Below are the code and all the weights of a small trained network. Each question names an input and a target symbol and asks about switching units off, where a switched-off unit gives its printed mean instead of its output.

import numpy as np


def w(rows, s, z=0):
    codes = np.array(rows[::2]) - 128.0
    scale = np.full(codes.shape[1], s)
    scale[-1] = z or s
    return codes * scale


def norm(h):
    return h / np.sqrt((h * h).mean(-1, keepdims=True) + 1e-5)


def f(y):
    return np.maximum(y, 0)


def softmax(a):
    e = np.exp(a - a.max(-1, keepdims=True))
    return e / e.sum(-1, keepdims=True)


def log_softmax(a):
    a = a - a.max(-1, keepdims=True)
    return a - np.log(np.exp(a).sum(-1, keepdims=True))


def net(x, mask):
    ids = ['ΘΛΠαβδζημστψ'.index(c) for c in x.split()]
    T = len(ids)
    res = E[ids] + P[:T]
    q, k, v = (norm(res) @ M[0].T for M in (Q, K, V))
    z = softmax(np.where(np.tri(T) > 0, q @ k.T / 2**0.5, -1e9)) @ v
    res = res + np.where(mask[0], z, O[0][:, -1]) @ O[0][:, :-1]
    y = f(norm(res) @ A[0][:, :-1].T + A[0][:, -1])
    res = res + np.where(mask[1:9], y, B[0][:, -1]) @ B[0][:, :-1]
    return log_softmax(norm(res)[-1] @ U[:, :-1].T + U[:, -1])


Q, K, V, O, A, B = {}, {}, {}, {}, {}, {}
E = w([
[152,145,69,54,133,89,142,120,150,126,125],'Θ',
[147,111,79,114,86,112,171,93,95,90,132],'Λ',
[139,146,77,70,117,125,148,75,151,115,119],'Π',
[158,136,124,90,103,122,167,92,85,92,121],'α',
[73,115,138,88,168,127,150,128,88,101,146],'β',
[171,148,152,107,127,161,163,118,149,66,77],'δ',
[62,133,92,109,154,133,166,100,57,82,153],'ζ',
[141,130,165,50,155,109,126,141,150,108,115],'η',
[69,92,128,75,117,72,137,117,127,82,160],'μ',
[126,33,116,76,135,28,109,168,250,107,120],'σ',
[90,174,68,118,125,116,149,93,42,100,142],'τ',
[172,230,36,79,157,68,124,117,110,127,88],'ψ',
],0.017)
P = w([
[168,103,207,124,96,187,87,158,88,134,40],'0',
[114,163,137,144,76,71,222,148,229,213,120],'1',
[137,109,157,160,176,139,114,131,134,101,43],'2',
[136,170,100,74,91,83,201,199,110,135,182],'3',
[149,103,159,161,172,125,104,100,133,96,84],'4',
[147,146,78,84,49,87,228,195,71,95,185],'5',
[159,118,163,185,181,110,83,88,152,74,111],'6',
[148,160,131,81,11,113,198,218,65,114,173],'7',
],0.013)
Q[0] = w([
[124,90,128,199,244,118,93,48,174,101,95],'H0',
[97,151,111,75,129,52,177,127,123,63,102],'H0',
],0.011)
K[0] = w([
[85,77,123,43,3,198,105,184,69,235,66],'H0',
[199,78,141,138,152,143,1,89,80,109,143],'H0',
],0.0081)
V[0] = w([
[227,81,57,50,129,89,158,160,254,122,125],'H0',
[98,101,202,74,175,128,68,130,201,170,116],'H0',
],0.009)
O[0] = w([
[25,168,199,171,95,162,95,56,191,219,86,255],'H0',
[98,104,6,112,31,173,119,114,211,91,119,22],'H0',
],0.019,0.003)
A[0] = w([
[86,177,141,52,40,109,165,115,145,132,115,247],'N0',
[118,162,182,116,140,107,130,85,103,147,121,214],'N1',
[169,165,154,179,191,106,129,177,99,124,149,4],'N2',
[168,92,120,82,149,127,73,139,92,14,79,56],'N3',
[146,110,29,105,82,188,90,192,136,65,125,156],'N4',
[204,96,115,87,167,122,86,174,90,92,171,138],'N5',
[97,110,123,189,138,192,9,47,148,156,57,74],'N6',
[168,102,115,146,144,99,81,51,161,113,133,144],'N7',
],0.013,0.0024)
B[0] = w([
[142,103,95,128,222,185,112,112,127,65,181,241],'N0',
[131,109,110,163,128,96,160,164,131,159,10,249],'N1',
[107,78,188,115,78,138,126,72,146,65,134,240],'N2',
[75,202,48,147,173,212,145,111,160,186,162,203],'N3',
[105,100,248,125,108,81,104,154,92,163,27,221],'N4',
[106,177,85,203,88,135,56,112,183,78,184,220],'N5',
[190,92,113,116,129,58,108,139,49,131,192,222],'N6',
[89,118,172,85,174,203,201,203,83,140,110,151],'N7',
],0.012)
U = w([
[116,77,109,101,177,103,58,34,94,162,164,49],'Θ',
[95,152,177,209,116,108,79,78,156,32,112,1],'Λ',
[180,89,124,55,133,97,150,137,74,141,221,185],'Π',
[95,210,115,123,75,180,147,83,196,127,157,172],'α',
[101,159,49,168,74,104,113,206,141,127,94,163],'β',
[73,145,96,161,212,215,196,167,137,193,74,107],'δ',
[135,82,89,75,199,186,180,115,138,79,153,123],'ζ',
[95,53,128,29,118,128,102,126,105,56,55,44],'η',
[19,163,100,101,37,177,152,125,198,99,34,95],'μ',
[57,192,154,194,38,148,119,132,207,254,158,174],'σ',
[169,165,120,85,136,128,113,149,114,113,174,214],'τ',
[154,119,188,86,97,39,169,158,83,192,96,195],'ψ',
],0.0074,0.0038)

Each question gives the input, a string of symbols that net reads in full, and the target symbol t.
The units are the heads (2 rows each of Q, K, V and O) and the neurons (one row each of A and B). Each row of codes is followed by its name. A weight is (code - 128) times the scale printed after its matrix; where a second scale follows, it is the last column's (O, A, B and U).
mask holds one flag per unit, heads first, then neurons. A switched-off unit (its flag False) gives its mean, the last column of its rows in O or B, instead of its output. The means were averaged over made-up inputs and are rounded, as every weight is.
A unit's drop is (log p(t) with every unit on - log p(t) with that unit switched off) / (log p(t) with every unit on - log p(t) with every unit switched off).
The circuit of an input: a set's keep is (log p(t) with only the set's units on - log p(t) with every unit switched off) / (log p(t) with every unit on - log p(t) with every unit switched off). Starting from all 9 units, units are removed one at a time, each time the one whose removal leaves the highest keep (on an exact tie, the one counted first), for as long as the keep stays at least 0.8.
circuit, biggest first: the units of the circuit, biggest drop first
unit that matters most: the unit with the biggest drop
k most important neurons: the k neurons with the biggest drops, biggest first
input Λ Λ Θ η, target σ: circuit, biggest first	(H0)
input δ Λ η, target δ: circuit, biggest first	(N3; H0; N5)
input Λ η α Λ, target Λ: circuit, biggest first	(H0; N5; N6)
input Θ η ψ, target Θ: circuit, biggest first	(N6; H0; N0; N5)
input Θ τ μ Λ, target η: circuit, biggest first	(H0; N4; N0)
input Θ Θ ζ Λ ψ η, target δ: circuit, biggest first	(H0; N0; N1)
input ζ Λ Θ Θ μ Λ μ ψ, target η: circuit, biggest first	(H0; N4; N0)
input ψ Λ Π α Θ Λ ψ Λ, target δ: 2 most important neurons	(N0; N2)
input ψ Θ ψ ψ, target δ: 2 most important neurons	(N0; N4)
input μ ψ ψ Π η, target μ: circuit, biggest first	(H0; N4; N3)
input μ α τ, target μ: 3 most important neurons	(N4; N3; N6)
input Λ μ μ Λ β τ, target β: circuit, biggest first	(H0; N4; N5; N3)
input Π ψ η Θ Λ Λ Λ, target Π: circuit, biggest first	(N6; H0; N7)
input τ ψ ψ τ Π Λ η, target τ: circuit, biggest first	(H0; N5)
input Θ Θ Θ ψ δ Λ δ β, target ζ: unit that matters most	N0
input δ Λ α μ, target Λ: 2 most important neurons	(N5; N6)
input δ Λ α η ψ, target δ: 2 most important neurons	(N7; N3)
input Λ Λ η τ μ μ, target η: 4 most important neurons	(N4; N0; N5; N3)
input Λ Λ Θ Π η Λ β Λ, target β: 2 most important neurons	(N4; N5)
input Θ η Λ, target Θ: 2 most important neurons	(N6; N0)
input Θ Θ Λ Θ σ, target Θ: 4 most important neurons	(N6; N4; N0; N5)
